Below is a small trained network, with its code and all its weights. Each question gives an input and a target symbol and asks what happens when units are switched off, that is, made to give their printed mean instead of their output.

import numpy as np


def w(rows, s, z=0):
    codes = np.array(rows[::2]) - 128.0
    scale = np.full(codes.shape[1], s)
    scale[-1] = z or s
    return codes * scale


def f(y):
    return y / 2 * (1 + np.tanh(0.7978845608 * (y + 0.044715 * y**3)))


def softmax(a):
    e = np.exp(a - a.max(-1, keepdims=True))
    return e / e.sum(-1, keepdims=True)


def log_softmax(a):
    a = a - a.max(-1, keepdims=True)
    return a - np.log(np.exp(a).sum(-1, keepdims=True))


def net(x, mask):
    ids = ['ΔΞΣΦαζθπτ'.index(c) for c in x.split()]
    T = len(ids)
    res = E[ids] + P[:T]
    u = 0
    for l in range(2):
        r = res
        for j in range(3):
            rows = slice(2 * j, 2 * j + 2)
            q, k, v = (r @ M[l][rows].T for M in (Q, K, V))
            z = softmax(np.where(np.tri(T) > 0, q @ k.T / 2**0.5, -1e9)) @ v
            o = O[l][rows]
            res = res + np.where(mask[u + j], z, o[:, -1]) @ o[:, :-1]
        u += 3
        y = f(res @ A[l][:, :-1].T + A[l][:, -1])
        res = res + np.where(mask[u : u + 4], y, B[l][:, -1]) @ B[l][:, :-1]
        u += 4
    return log_softmax(res[-1] @ U[:, :-1].T + U[:, -1])


Q, K, V, O, A, B = {}, {}, {}, {}, {}, {}
E = w([
[114,95,112,123],'Δ',
[84,144,146,126],'Ξ',
[121,144,90,99],'Σ',
[111,111,161,153],'Φ',
[159,106,104,165],'α',
[101,156,82,144],'ζ',
[149,145,122,160],'θ',
[135,116,90,114],'π',
[147,102,170,3],'τ',
],0.028)
P = w([
[82,136,85,170],'0',
[2,74,31,89],'1',
[48,87,69,113],'2',
[75,104,101,116],'3',
[155,122,172,139],'4',
[138,109,138,126],'5',
[141,118,152,129],'6',
[144,121,162,118],'7',
[149,122,176,115],'8',
[135,119,143,116],'9',
[152,133,191,113],'10',
[127,120,135,112],'11',
],0.0086)
Q[0] = w([
[72,131,21,150],'0.h1',
[148,165,116,171],'0.h1',
[155,153,158,145],'0.h2',
[89,173,142,254],'0.h2',
[133,249,134,111],'0.h3',
[109,190,85,85],'0.h3',
],0.01)
K[0] = w([
[134,192,143,199],'0.h1',
[87,139,166,171],'0.h1',
[167,79,128,152],'0.h2',
[159,164,64,246],'0.h2',
[109,33,63,209],'0.h3',
[143,97,181,215],'0.h3',
],0.013)
V[0] = w([
[157,100,131,65],'0.h1',
[211,48,7,125],'0.h1',
[149,106,169,78],'0.h2',
[213,200,148,93],'0.h2',
[184,93,102,89],'0.h3',
[108,229,56,116],'0.h3',
],0.011)
O[0] = w([
[118,40,3,61,219],'0.h1',
[64,163,88,216,224],'0.h1',
[83,135,13,176,253],'0.h2',
[169,102,55,134,62],'0.h2',
[130,55,72,134,206],'0.h3',
[145,202,81,66,117],'0.h3',
],0.0075,0.0041)
A[0] = w([
[73,127,167,200,4],'0.n1',
[53,191,144,163,157],'0.n2',
[144,249,187,225,92],'0.n3',
[197,210,2,205,43],'0.n4',
],0.0076,0.0034)
B[0] = w([
[198,88,74,184,154],'0.n1',
[152,148,112,185,250],'0.n2',
[203,86,87,102,242],'0.n3',
[120,156,77,3,253],'0.n4',
],0.0067,0.0043)
Q[1] = w([
[123,85,107,92],'1.h1',
[64,159,141,142],'1.h1',
[1,164,144,121],'1.h2',
[131,129,29,45],'1.h2',
[45,219,101,233],'1.h3',
[75,254,196,46],'1.h3',
],0.0068)
K[1] = w([
[119,88,98,92],'1.h1',
[149,172,146,85],'1.h1',
[241,226,230,253],'1.h2',
[75,60,166,130],'1.h2',
[194,96,5,51],'1.h3',
[215,118,45,92],'1.h3',
],0.0055)
V[1] = w([
[105,32,143,153],'1.h1',
[222,29,128,68],'1.h1',
[114,132,51,86],'1.h2',
[2,158,185,123],'1.h2',
[42,164,87,50],'1.h3',
[201,136,70,76],'1.h3',
],0.0075)
O[1] = w([
[61,59,158,190,157],'1.h1',
[34,193,255,122,204],'1.h1',
[103,196,83,126,255],'1.h2',
[128,56,100,59,73],'1.h2',
[162,94,114,54,202],'1.h3',
[149,197,127,99,160],'1.h3',
],0.0085,0.009)
A[1] = w([
[101,92,59,82,142],'1.n1',
[218,253,169,55,126],'1.n2',
[173,72,215,61,157],'1.n3',
[74,15,165,10,3],'1.n4',
],0.0051,0.0039)
B[1] = w([
[147,150,18,105,240],'1.n1',
[132,97,216,88,254],'1.n2',
[47,39,146,96,136],'1.n3',
[64,254,174,185,195],'1.n4',
],0.0064,0.0061)
U = w([
[126,41,90,173,211],'Δ',
[128,73,223,54,135],'Ξ',
[158,125,112,78,88],'Σ',
[112,78,217,152,165],'Φ',
[147,195,109,253,104],'α',
[181,178,180,126,192],'ζ',
[153,237,171,192,131],'θ',
[150,129,71,152,104],'π',
[60,212,173,135,2],'τ',
],0.0054,0.0052)

Each question gives the input, a string of symbols that net reads in full, and the target symbol t.
The units are the heads (2 rows each of Q, K, V and O) and the neurons (one row each of A and B). Each row of codes is followed by its name. A weight is (code - 128) times the scale printed after its matrix; where a second scale follows, it is the last column's (O, A, B and U).
mask holds one flag per unit, layer by layer, with each layer's heads first. A switched-off unit (its flag False) gives its mean, the last column of its rows in O or B, instead of its output. The means were averaged over made-up inputs and are rounded, as every weight is.
A unit's drop is (log p(t) with every unit on - log p(t) with that unit switched off) / (log p(t) with every unit on - log p(t) with every unit switched off).
The circuit of an input: a set's keep is (log p(t) with only the set's units on - log p(t) with every unit switched off) / (log p(t) with every unit on - log p(t) with every unit switched off). Starting from the 12 units with the biggest drops (on a tie, the unit counted first), units are removed one at a time, each time the one whose removal leaves the highest keep (on an exact tie, the one counted first), for as long as the keep stays at least 0.8.
units of the circuit, in order: the units of the circuit, biggest drop first
most important unit: the unit with the biggest drop
top k neurons: the k neurons with the biggest drops, biggest first
input Σ Σ Φ, target Σ: units of the circuit, in order => [0.h3, 1.h1, 1.h3]
input Ξ Δ ζ, target Ξ: units of the circuit, in order => [0.h1, 0.h2, 1.h2]
input π τ Δ ζ τ τ θ τ θ, target τ: units of the circuit, in order => [0.h1, 1.h1, 1.h2, 0.h3]
input α α θ α, target α: units of the circuit, in order => [0.h1, 1.h3]
input Ξ θ Δ, target Ξ: units of the circuit, in order => [0.h2, 1.h2]
input ζ Δ Σ, target ζ: top 3 neurons => [0.n3, 1.n2, 0.n2]
input Ξ Δ α, target Ξ: units of the circuit, in order => [0.h1, 0.h2, 1.h2]
input Σ α Φ Ξ α α Ξ τ α π Δ, target Δ: units of the circuit, in order => [0.h3, 0.h2]
input α Δ α π α π, target α: units of the circuit, in order => [0.h1, 1.n2]
input θ Δ π, target θ: units of the circuit, in order => [0.h1, 0.n3, 0.h2, 1.h3]
input τ τ θ π, target τ: units of the circuit, in order => [1.h1, 0.h1]
input ζ Ξ Δ, target ζ: most important unit => 0.h3
input α Δ τ Σ Φ τ ζ Δ α Φ Δ, target Δ: units of the circuit, in order => [0.h2, 0.h3]
input θ τ Φ ζ θ Δ π α Ξ Σ, target Σ: top 3 neurons => [0.n4, 1.n1, 0.n3]
input Ξ ζ Φ π π α θ ζ τ Σ, target Σ: most important unit => 0.h2
input α θ Ξ Δ, target α: top 2 neurons => [0.n3, 0.n1]
input Σ α Σ τ Δ ζ τ Δ Δ Ξ Δ τ, target τ: top 2 neurons => [1.n4, 0.n2]
input Δ α Δ α Δ θ, target Δ: top 2 neurons => [0.n3, 1.n4]
input Δ Σ π Ξ Σ θ π Σ τ Σ ζ, target Σ: top 2 neurons => [0.n3, 1.n4]
input ζ Σ Ξ, target ζ: most important unit => 0.h3
input Δ α α Σ, target Δ: top 2 neurons => [1.n4, 0.n4]
